Below is a small trained network, with its code and all its weights. Each question gives an input and a class and asks what happens when units are switched off, that is, made to give their printed mean instead of their output.

import numpy as np


def w(rows, s, z=0):
    codes = np.array(rows[::2]) - 128.0
    scale = np.full(codes.shape[1], s)
    scale[-1] = z or s
    return codes * scale


def f(y):
    return np.maximum(y, 0)


def log_softmax(a):
    a = a - a.max(-1, keepdims=True)
    return a - np.log(np.exp(a).sum(-1, keepdims=True))


def net(x, mask):
    res = np.array(x, float).reshape(1, 6) / 4 @ E
    y = f(res @ A[0][:, :-1].T + A[0][:, -1])
    res = res + np.where(mask, y, B[0][:, -1]) @ B[0][:, :-1]
    return log_softmax(res[-1] @ U[:, :-1].T + U[:, -1])


A, B = {}, {}
E = w([
[209,178,108,83,229,110,118,202,70],'x0',
[172,120,37,117,133,104,7,92,135],'x1',
[128,131,128,127,134,133,128,127,137],'x2',
[137,140,254,162,168,56,71,29,96],'x3',
[67,185,129,222,162,175,96,122,69],'x4',
[178,131,160,72,108,200,130,46,85],'x5',
],0.0093)
A[0] = w([
[117,185,118,202,138,151,138,107,120,58],'N1',
[142,136,175,165,138,91,128,91,136,88],'N2',
[153,111,167,114,176,85,106,115,96,87],'N3',
[111,96,108,42,170,111,144,140,192,155],'N4',
[161,110,174,85,68,50,184,170,133,105],'N5',
[109,142,196,122,149,152,160,165,162,47],'N6',
[105,99,11,133,101,186,162,160,106,111],'N7',
[94,95,213,142,86,131,214,164,108,115],'N8',
[134,24,129,69,73,39,138,110,194,164],'N9',
[191,174,151,159,96,138,130,32,74,117],'N10',
[166,215,173,126,173,99,254,163,105,126],'N11',
[108,166,198,100,162,98,83,112,88,46],'N12',
[182,47,158,48,166,100,151,117,159,194],'N13',
[88,145,105,164,143,44,122,201,153,185],'N14',
[174,115,72,154,132,93,34,118,135,64],'N15',
[78,75,167,147,152,57,88,158,125,101],'N16',
[186,160,146,67,99,224,135,78,83,217],'N17',
[82,160,143,159,157,177,160,114,75,103],'N18',
[178,112,94,81,186,113,97,208,6,193],'N19',
[52,119,85,168,121,152,37,140,46,51],'N20',
[61,175,155,144,124,165,122,171,79,47],'N21',
[64,47,110,189,61,163,139,64,155,252],'N22',
[132,148,62,102,129,199,151,112,146,52],'N23',
[105,125,202,109,140,64,62,102,182,65],'N24',
[71,138,156,113,143,101,115,79,128,120],'N25',
[116,130,82,67,112,99,23,111,102,128],'N26',
],0.0096,0.0033)
B[0] = w([
[137,100,117,154,115,157,110,111,127,172],'N1',
[168,133,77,74,128,146,122,129,116,187],'N2',
[176,109,137,113,72,162,155,174,75,187],'N3',
[145,177,80,136,150,168,134,145,126,192],'N4',
[161,88,95,195,210,178,92,93,150,203],'N5',
[186,100,64,79,137,83,124,95,136,174],'N6',
[149,76,87,48,75,140,148,158,84,213],'N7',
[175,145,96,59,113,72,97,46,166,228],'N8',
[135,145,155,199,146,177,122,145,123,239],'N9',
[101,77,91,84,150,145,137,181,113,218],'N10',
[170,147,146,115,72,24,76,109,151,232],'N11',
[138,116,115,91,90,188,215,121,113,197],'N12',
[138,125,100,183,186,202,71,154,102,222],'N13',
[55,120,167,75,254,99,128,172,107,215],'N14',
[147,128,145,77,119,78,152,21,172,206],'N15',
[66,82,132,89,147,125,176,138,70,186],'N16',
[12,107,201,111,235,70,118,137,148,233],'N17',
[142,83,79,207,179,151,96,114,148,191],'N18',
[136,214,175,113,90,151,97,145,76,251],'N19',
[183,139,57,176,167,173,140,126,159,193],'N20',
[180,85,45,180,126,147,101,91,147,176],'N21',
[118,253,201,114,103,106,79,131,57,250],'N22',
[119,65,85,146,124,102,191,131,87,171],'N23',
[110,98,71,114,45,204,221,137,77,208],'N24',
[111,132,93,85,105,172,132,93,90,182],'N25',
[128,130,125,123,122,40,126,45,200,207],'N26',
],0.0071,0.011)
U = w([
[158,74,71,72,50,175,238,176,95,69],'0',
[200,130,89,103,105,59,129,53,210,93],'1',
[191,115,75,231,173,212,99,121,146,78],'2',
[133,143,112,116,121,131,140,143,122,255],'3',
[137,245,155,118,68,135,110,164,90,80],'4',
[34,74,143,89,193,106,160,167,139,112],'5',
],0.011,0.0099)

Each question gives the input, the list of numbers given to net, and the class t.
The units are the neurons (one row each of A and B). Each row of codes is followed by its name. A weight is (code - 128) times the scale printed after its matrix; where a second scale follows, it is the last column's (A, B and U).
mask holds one flag per neuron, in row order. A switched-off neuron (its flag False) gives its mean, the last column of its row in B, instead of its output. The means were averaged over made-up inputs and are rounded, as every weight is.
A unit's drop is (log p(t) with every unit on - log p(t) with that unit switched off) / (log p(t) with every unit on - log p(t) with every unit switched off).
The circuit of an input: a set's keep is (log p(t) with only the set's units on - log p(t) with every unit switched off) / (log p(t) with every unit on - log p(t) with every unit switched off). Starting from the 12 units with the biggest drops (on a tie, the unit counted first), units are removed one at a time, each time the one whose removal leaves the highest keep (on an exact tie, the one counted first), for as long as the keep stays at least 0.8.
units of the circuit, in order: the units of the circuit, biggest drop first
most important unit: the unit with the biggest drop
k most important neurons: the k neurons with the biggest drops, biggest first
drop of u: that unit's drop, to one decimal
input [-6,-5,2,-4,-7,4], class 2: units of the circuit, in order -> N5, N9
input [1,-1,1,8,2,-7], class 0: units of the circuit, in order -> N24, N12
input [-4,8,0,-4,3,-5], class 1: units of the circuit, in order -> N15
input [-8,0,-4,-5,7,-5], class 4: 3 most important neurons -> N22, N5, N13
input [-5,3,1,5,0,4], class 0: units of the circuit, in order -> N24, N10
input [-3,6,3,3,5,-4], class 1: 3 most important neurons -> N15, N26, N13
input [7,-7,4,-7,8,7], class 2: 4 most important neurons -> N18, N21, N22, N15
input [3,8,4,-3,3,-7], class 1: 3 most important neurons -> N15, N26, N17
input [5,7,2,7,-3,-3], class 0: 3 most important neurons -> N24, N3, N12
input [8,-2,-3,3,-6,2], class 4: 3 most important neurons -> N19, N11, N18
input [-7,4,4,-2,6,4], class 4: 2 most important neurons -> N22, N5
input [-3,2,3,-2,1,-6], class 5: 2 most important neurons -> N14, N19
input [-2,-8,3,7,-2,-5], class 1: 2 most important neurons -> N8, N11
input [6,8,4,-8,2,-5], class 0: most important unit -> N7
input [-6,6,-1,-5,2,1], class 1: 3 most important neurons -> N19, N26, N24
input [7,-2,-8,-6,-7,-6], class 3: 3 most important neurons -> N14, N19, N7
input [8,7,6,-6,1,-8], class 4: 2 most important neurons -> N19, N17
input [8,5,0,3,-8,1], class 2: 3 most important neurons -> N13, N22, N5
input [-2,-7,-3,7,4,-2], class 0: 2 most important neurons -> N24, N12
input [5,2,7,-6,-5,6], class 3: units of the circuit, in order -> N17
input [5,-7,3,7,-5,5], class 0: 2 most important neurons -> N12, N3
input [-2,3,-2,4,-5,3], class 2: units of the circuit, in order -> N13, N9
input [6,-6,-4,-1,7,-5], class 2: drop of N18 -> 1.1
input [1,-6,1,-4,8,-8], class 2: drop of N21 -> 1.9
input [-5,-2,3,-3,-6,-2], class 2: drop of N9 -> 0.2
input [-5,-7,-6,-4,3,-4], class 1: drop of N5 -> 0.0
input [-6,4,-3,-2,2,2], class 4: units of the circuit, in order -> N22
